[-249 -260  615  -30 -109   15 -118  355   12 -186  -24 -170 -112  100
  195 -135  -52  480  -72 -246    7 -157  -93  -82  -13  390  148  178
  -73  195 -208  121  -30  194   -1   35   49]  muk
[ -86  155  382   69  -42  217   67   21  -33  202   31  128  262  292
 -163   94  122   76  -29 -221   48  339 -294 -222  130  177  124  185
 -369   27 -109  451    1  186  -34   37  105]  rimi
[ 108  249  -42  178 -102  229  -38 -313  -78   81  -51   39 -102   28
 -203   95  116 -209  123  -61  227  258 -297 -168   30   79  -22   11
 -554 -165  -80  121  180  181   44  279  182]  dez
[-106 -255 -229  -44  165 -244  -66  -41  130 -102  -37 -338 -172 -266
  309  -88 -104  102 -166  269  -98 -426  398  210 -176 -139 -103 -185
  457  147   67 -464  -76 -255   89 -104 -106]  tov
[ -41   -9  288   25  -86   49  -33  246  -55  -92   31  -23 -106  110
  119 -132   13  135   47 -197   71 -124  -65  -72   16  187   60  154
  -85   51  -80   45   24  136   -6   47   13]  dez
[  98  192 -166   81  -36   34  255  -72   60  206  170   38  194  227
   92   15   80  -84 -118  113  -42  -41  163  247  -50 -112 -114   44
  106   15  160   31   22  -78   44 -170  -64]  rimi
[-145 -205  -36  -64  210   14 -489 -279 -161 -242 -342 -271 -533 -537
 -212   26  -59 -127  244  -56  228   61 -249 -495   49   83   79 -165
 -339 -160 -211 -252  125   65    8  457  145]  buril
[-201 -366  364 -122   22 -117 -106  416   75 -220  -28 -225 -151  -33
  346 -193  -94  414 -121  -78 -105 -380  198   28  -80  239   63  124
  351  275  -72 -160 -137  -27   12 -142  -83]  Movu
[ -64  127  194    5   33   67  183   93   66  296  111  134  381  299
  -60   97  106   62 -141  -67  -87  191  -94  -15  100    4   69  149
   -9   94   27  359  -56   13  -64 -166  -11]  rimi
[ -57  -53  219   35  -29   79 -110  -72 -124 -149 -122    4 -176 -135
  -38  -61   19    0   83 -106  113   91 -155 -178   60   99   52 -100
 -205 -103 -185   -6  104  182   23  193   67]  tov
[ 162  139 -267   16  -16   46 -186 -128 -225 -201 -111   -1 -443 -253
 -106  -43  -46 -289  287  -98  231 -137 -199 -209  -40  -22  -30   13
 -222 -243  -10 -234  153  102  -16  315   85]  muk
[ 152  230   66   51 -129   50  169  197  -64   94  147  173  111  285
   51  -36   77  -26   55 -171   38  -46  -91    8    2   66  -10  249
  -72   -2   70  155    3  101   -2  -54    0]  dez
[ 119  164  -99   -2   32   -9  -29 -183 -127   63  -51  134  -75 -125
 -142   54   55 -171  134  -44   81   81 -226 -130   18  -89   -7  -73
 -139 -203  -51   24   81   79   24  147   41]  muk
[-297 -402  455  -71  -28 -156 -149  379   89 -291  -22 -296 -216  -72
  375 -216  -91  516 -130 -154  -73 -415  199   37  -94  307   53  112
  237  277 -136 -161  -83   24   42  -68  -85]  buril
[ -12  177   15   69    6  140  -81 -180  -81  115  -81   86   20  -37
 -260  101   64 -153  100  -81  116  294 -312 -233  138   28   77   20
 -377 -126 -100  200   97  105  -62  205  107]  muk
[-115 -101  106  -61   75 -121  -60  -27   -4  -73  -37  -73  -69 -152
   91  -74   18  123  -46  -40  -38  -96   72  -15   -9    8   19  -82
  127   -7  -79 -110    2    4   58   11  -75]  buril
[ 209  104 -403   15   54  -33 -355 -320 -271 -289 -207 -108 -712 -534
 -179   17 -105 -376  403  -54  319 -160 -271 -344  -87  -18 -100  -59
 -353 -302  -26 -379  194   58   44  439  151]  tud
[-372 -287  750   34 -147   86   -7  309  121 -154   15 -205   94  222
  250 -223  -29  587 -171 -206  -42  -53  110   45   21  418  171  162
  -57  271 -212  200  -65  186   44 -101  -34]  buril
[   6   26    7   50   -6  151  -66  -73  -66  -51  -92  -91 -142  -35
  -45 -100  -38  -64  121   -1  155   56   34 -103   31   24   77    9
 -181  -61  -37   -5   81   55   10  100   34]  Movu
[-114   39  115  -25   76   49   96   71   80  235   52   60  336  194
  -68   54   64   33 -130    2 -112  159  -21  -45  115  -13   68   84
   89  110   20  215  -95  -66  -65 -156  -43]  rimi
[ 235  250 -279   41  -51    6   36  -37 -148   22   18   73 -105  -30
  -87   29    0 -251  130   -3  133  -61 -116 -115   18  -59  -42   81
 -144 -149   95  -12   74    9  -16  121   43]  tov
[ 266  413 -531   70    6   84  153 -258 -116  186   30  177   90   -6
 -238   47   -2 -502  202  139  140  156  -47  -59   61 -282  -50  -44
 -146 -248  203   32  118  -82  -39   52    7]  tov
[-352 -363  730  -20  -20   37 -333  153  -78 -310 -184 -258 -302 -147
   72 -174  -16  480  -29 -221   52  -35 -148 -255   45  363  180  -42
 -182   91 -394   -4   39  234   49  235   37]  muk
[ 126  144 -207  -56   17 -148  152  164  -13   33  133    2   32   53
  160  -40  -39  -27  -63   54  -79 -287  161  108  -76 -114  -67  105
  301   75  184  -89  -43 -141    1 -139 -117]  tov
[ -93  -91  104  -29   53  -27   38  124  106  -18   21 -145   17   49
  180 -124  -61  187  -65   54  -47 -153  220  109  -49   30   51   -9
  181  118   -1  -50  -39  -60   28 -134  -73]  dez
[ 335  517 -574  174  -61  144   75 -518 -149  216   30  154  -52   27
 -347  176  149 -552  189   64  244  259 -266 -110   31 -213 -126   17
 -439 -308  135   26  217   54   21  263  185]  muk
[ 100  -13 -243  -19   51  -43 -281 -128 -207 -226 -154 -134 -541 -365
  -59  -36 -109 -239  273  -39  222 -216 -100 -238  -37   -4  -14  -22
 -142 -204  -19 -309  145   25    0  302   57]  rimi
[ 216  377 -288   93  -50  127  146 -208  -51  220   56  160  124  139
 -202   70   51 -307  116   53  111  182 -111    3   43 -138  -17   59
 -229 -167  126  129   83   15  -12   39   36]  dez
[  -2  102 -137  -32   18 -105  336  132  157  185  223   59  357  288
  173  -86  -41   60 -145  197 -198 -134  381  347  -51 -193  -29   33
  468  152  211   20  -75 -221   -1 -399 -174]  zez
[ 235  210 -580   45   94  -73   50 -290  -10  127    5   10  -49 -101
  -63  109   34 -345   35  244   49  -99   50   44 -110 -286 -185  -98
   59 -116  168 -217   97 -179   30   40   20]  gonek
[ 282  248 -635    1  163 -115  -72 -436 -172    1  -93   69 -294 -403
 -158   81   34 -445  203  182  108  -81  -17  -43  -60 -376 -138 -256
   41 -322   98 -351  119 -126   58  195  -18]  muk
[-91  16  21 -40  99   3  29 -14   4  85 -24   2 122 -11 -29  38  66   2
 -95  16 -55  99 -28 -66  83  -8  34 -27  30  47 -25  50 -49 -46 -43 -42
  -6]  tov
[ 200  220 -456  -28  113 -125    1 -277 -115   66  -35  126  -92 -255
  -97   44   18 -337  158  122   20  -62  -34  -71  -42 -265 -138 -144
   99 -199   72 -181   99 -117   20   66  -56]  gonek
[  80   86 -183    4   59  -33  -95 -246 -126   -5 -111   81 -161 -247
 -165   24   57 -220  176  -15  116   92 -149 -158   32 -122  -37 -134
 -134 -223  -29  -82  113   52   23  161   25]  buril
[ -29  -73 -120   24   40  -33 -106 -143  -15  -49  -67 -194 -225 -164
   61   10  -51   -4   32   93   68 -100   48  -24  -84   25  -47  -63
  -52    7  -38 -193   72  -32   65  108   69]  zez
[ 402  434 -412  166 -107  155 -128 -377 -255    6  -85  121 -363 -133
 -384  104   27 -442  368  -55  398  171 -390 -227  -19 -181  -76   62
 -564 -359   84    6  225  190   38  421  197]  muk
[ 33   3  44 -25  79 -44  15   5 -38  51  -7  54 -24 -29   8 -28  26  -9
 -17  10 -43 -63 -13  -4 -13 -75  -7 -81 127 -50 -42   5  -6  -5  22 -24
 -42]  rimi
[  43  132  -96   19   62   21  -74 -142  -78   91  -58   39  -22  -67
 -122  111   48 -112   63  -14   84  104 -178 -184   24  -56  -15   51
 -190  -60  -20   29   60   18  -26  116   65]  gonek
[ 330  309 -463   26  -34   -2   31 -127 -201    0   25  106 -213  -79
 -137   24   -2 -406  217   24  163  -73 -133 -120  -27 -166 -100   69
 -120 -213  143 -118   88    6    1  158   42]  tov
[-154  -40  197  -73  105  -45  110  182  125  184   63  -16  294  162
  108   10   40  210 -170  -20 -168   -3   87   11   41   25   78   88
  244  219  -11  139 -141  -98  -30 -204  -83]  dez
[-108  -97  171  -70   80 -143   39  127   39    2   18  -12   78  -10
  164  -83  -29  205  -89   20 -129 -125  113   53  -45  -10   23  -40
  291   73  -58  -32  -49  -53   46 -151 -105]  zez
[-164  -50  696   64 -201  127  229  331  116  143  115  162  409  495
  164  -79  137  493 -264 -219 -125  112  -42  112   13  284  177  243
  -17  232 -138  459  -95  219    2 -252   18]  Movu
[  21   78 -136   58  -37  -33  170  -52   79  132  103  -50  130  164
  138   28   24   43 -120  141  -56  -99  169  216  -94  -65  -77   39
  137   85  109  -24    9 -112   55 -150  -24]  zez
[-116  -69  306   52  -87  121  114  241  112   11   90  -27  194  260
  147 -155   30  267 -135  -48  -63   18  176  129   28  123   98   95
   80  166  -21  189 -109   29    6 -193  -55]  Movu
[ -18 -141 -337 -112  243 -278 -108 -153  -46 -108  -85  -90 -263 -401
   87  -49  -50 -126   78  198  -60 -267  193   24 -105 -225  -73 -291
  408  -86   24 -432   22 -227   55    4  -78]  zez
[  95  194 -111   15    3  -64  153  -99  -49  150   59  163  151   46
   -8   15   35  -78   22   52  -60   39   32  105  -19 -171  -34  -35
  123  -56   81   46   23  -26   44 -101  -69]  zez
[ -39  -11   29  107  -33  127 -175 -240  -78  -88 -134 -164 -272 -143
  -66   21   -6  -50   83  -10  165   47 -167 -148  -28  117    3  -50
 -348  -76 -142  -88  121  116   58  292  138]  muk
[-101 -207   78  -78  125 -115 -234  -53  -48 -221 -173 -128 -351 -356
   37 -108  -36   65  101  -52   80 -173  -32 -167  -40   25   21 -169
   49  -78 -160 -213   52   33   47  153    1]  buril
[ 157  258 -171  118  -14  147  -55 -264 -138   49  -50   37 -113   -7
 -238   20  -26 -283  220  -31  231  199 -205 -194   38  -72    6   52
 -384 -228    9   72  143   98   28  209  124]  tud
[-197 -171  102 -112  154 -109    2  103   79   44  -25  -56  129  -12
   77   -7  -10  146  -99   65 -136  -38   95   -2   41   28   76  -10
  275  152  -30  -29 -100 -121  -39 -158  -39]  zez
[ -98 -109 -327 -159  294 -233 -133 -156   27  -10  -99 -149 -154 -370
   10   77  -39 -116    7  176  -75 -215  106  -71  -36 -184  -30 -169
  312   34   57 -361  -35 -254  -42   -5  -43]  muk
[-147 -429   17   45   60   69 -467 -171  -79 -454 -340 -476 -749 -462
  127  -81  -80  188   59   12  184 -164  121 -232 -147  215   80 -181
 -137   71 -233 -431  100   37   90  388  210]  Movu
[ 237  209 -554   40   31  -20  137 -209   -6  174   58   19   29  -43
   -4   85   73 -322  -12  228   -7  -69  143  120  -71 -260 -164  -49
  150  -59  240 -192   11 -182   35  -70  -37]  Movu
[ -24  180  166   -8   30   41  219  169  105  289  145  124  414  367
   57   44  103  144 -195  -44 -147  109   17   86   37  -20   59  177
  104  163   67  272 -125  -41  -19 -232  -62]  dez
[  36  253  144  160 -168  152  307   37   96  294  218  118  435  522
   37   37  117  104 -216    0  -63  206   28  208   37   25   -1  193
 -102  105   52  344   -8   75   32 -173   37]  zez
[ 237  275 -161    8  -78    8  174  132  -83  138  139  193   95  210
  -14   14   23 -147   56  -63   27  -92  -62   32  -18  -89  -51  203
   46  -88  172  109    5    7  -31  -96  -42]  rimi
[ 145  367 -402  -45  148  -84  270  -87   47  402  164  209  383  131
  -76  142  105 -280  -29  126 -133   77   26   60   44 -300  -73   51
  237  -13  253   96  -73 -226  -56 -231 -102]  dez
[-130  -72  -91 -127  198 -204  111  160  185  144   74  -77  271   14
  158    2   -5  147 -240  142 -243 -208  262  178  -18 -157    3  -31
  530  227  121  -70 -187 -280  -38 -291 -164]  muk
[ -22   94  400   70 -196   73   77  233  -46   59   97  119  126  335
   68  -46   26  193  -15 -268   32   50 -211  -46   19  219   68  307
 -194   58  -55  293   12  201   -3  -54   69]  tud
[ 200  220 -502  -28  176 -130  238  -13  106  265  126  149  329  116
    8   92   26 -230 -127  245 -161 -100  246  254  -58 -439 -146   44
  473   48  336 -130 -118 -331  -13 -299 -177]  tud
[   2   74 -257  -84  222 -148  -15  -90   19   85  -23  -65   -8 -210
  -11   75   -4  -81  -24  106  -66 -126   55  -45  -23 -189  -34  -83
  220   30   81 -126  -52 -188  -16  -28  -64]  muk
[  58  168 -295   11   92   60  -79 -283  -84  -32  -96  -43 -185 -201
 -160  -27  -65 -295  204   66  164   37  -44  -98   14 -132    8 -100
 -145 -175   39 -138  121  -20   -6  177   40]  muk
[-138 -113 -102 -139  196 -232  136  169  183  122  107  -61  272   32
  229   -9    3  153 -247  166 -281 -232  328  177  -47 -179  -44   -5
  605  265  116 -112 -144 -285  -47 -343 -198]  gonek
[  -6   19 -196   52   10  -94  155  -32  158  134  130 -106  129   66
  185  -25   38   46 -176  161 -109 -200  262  251  -97  -84 -130    0
  257  117  128 -103  -34 -164   62 -167  -87]  buril
[-152  -92  421  116  -93  107   66  130  122   52   60 -107  170  289
  143  -58   52  309 -237  -68  -37   51    1   81    4  223   31  143
  -85  182 -125  180  -28  105   59  -77   56]  tud
[  45   58 -247   11  159    7 -177 -239 -124  -44 -146  -81 -257 -282
 -138   26   14 -236  140   17  146   24 -103 -210   19 -101  -43  -89
 -137 -151  -29 -190  100  -38   10  206   68]  tud
[-352 -301  613  -38   63  -45   51  386  254   45   36 -104  339  240
  222  -47   33  544 -377  -81 -222  -46  108  108   51  234  100  115
  236  390 -134  202 -192  -37  -30 -287  -48]  tud
[-154 -245  265  -41   21   30  -97  164   62 -152  -82 -208 -115  -56
  155 -164  -79  261  -24   -1   19 -123  194   -6    4  147  115    4
   94  160  -78  -53  -42   10   27  -46  -33]  Movu
[  13  116 -180   22   -9   23   64 -132   31   25   37   -4   11  -33
  -37  -82  -38 -100   92   42   61   -2  101   44   -6  -85    0    3
    0  -69   76  -14   46  -26   12  -27  -55]  buril
[-351 -208  899  160 -170  183 -110  171   76  -61   -8 -200   13  259
  153 -126   84  559 -201 -309   81  162 -188  -84   83  503  151  162
 -425  203 -367  363   50  332   72   96  175]  tud
[-208   25  410  -17  -10   19  202  281  159  244  156   57  491  380
  103  -18  114  321 -292 -131 -191  117   15   44  110  117  106  205
  107  224  -36  389 -124   30  -46 -264  -86]  buril
[ 132   76 -353  -84  144 -212  -62 -158 -107    9  -43   27 -184 -286
  -23   48  -40 -184  129  127   13 -151   46  -45  -69 -279  -49 -178
  190 -154   71 -230   53 -146   44   40  -58]  zez
[ 129  121 -337  106    2   50   -7 -289  -79   24  -51  -73 -180 -153
  -52   69   32 -267   67  131  132   13  -41  -33  -41  -94 -125  -95
 -181 -136   39 -153  137  -14   41  168   75]  tov
[ 336  507 -773    4  114  -51  198 -309  -66  245  111  144   73  -53
 -159   85  -31 -527  168  218   51  -40  109   95  -40 -473  -94  -64
  116 -212  338  -92   73 -235  -15  -27  -75]  muk
[ -47 -153  -41  -96  122 -145 -148  -41  -62  -99 -116  -35 -154 -258
   35  -52    0  -12   47   42   -8 -124   17  -91    6  -64  -15 -162
  168  -61  -97 -225   36  -42    5   57  -33]  gonek
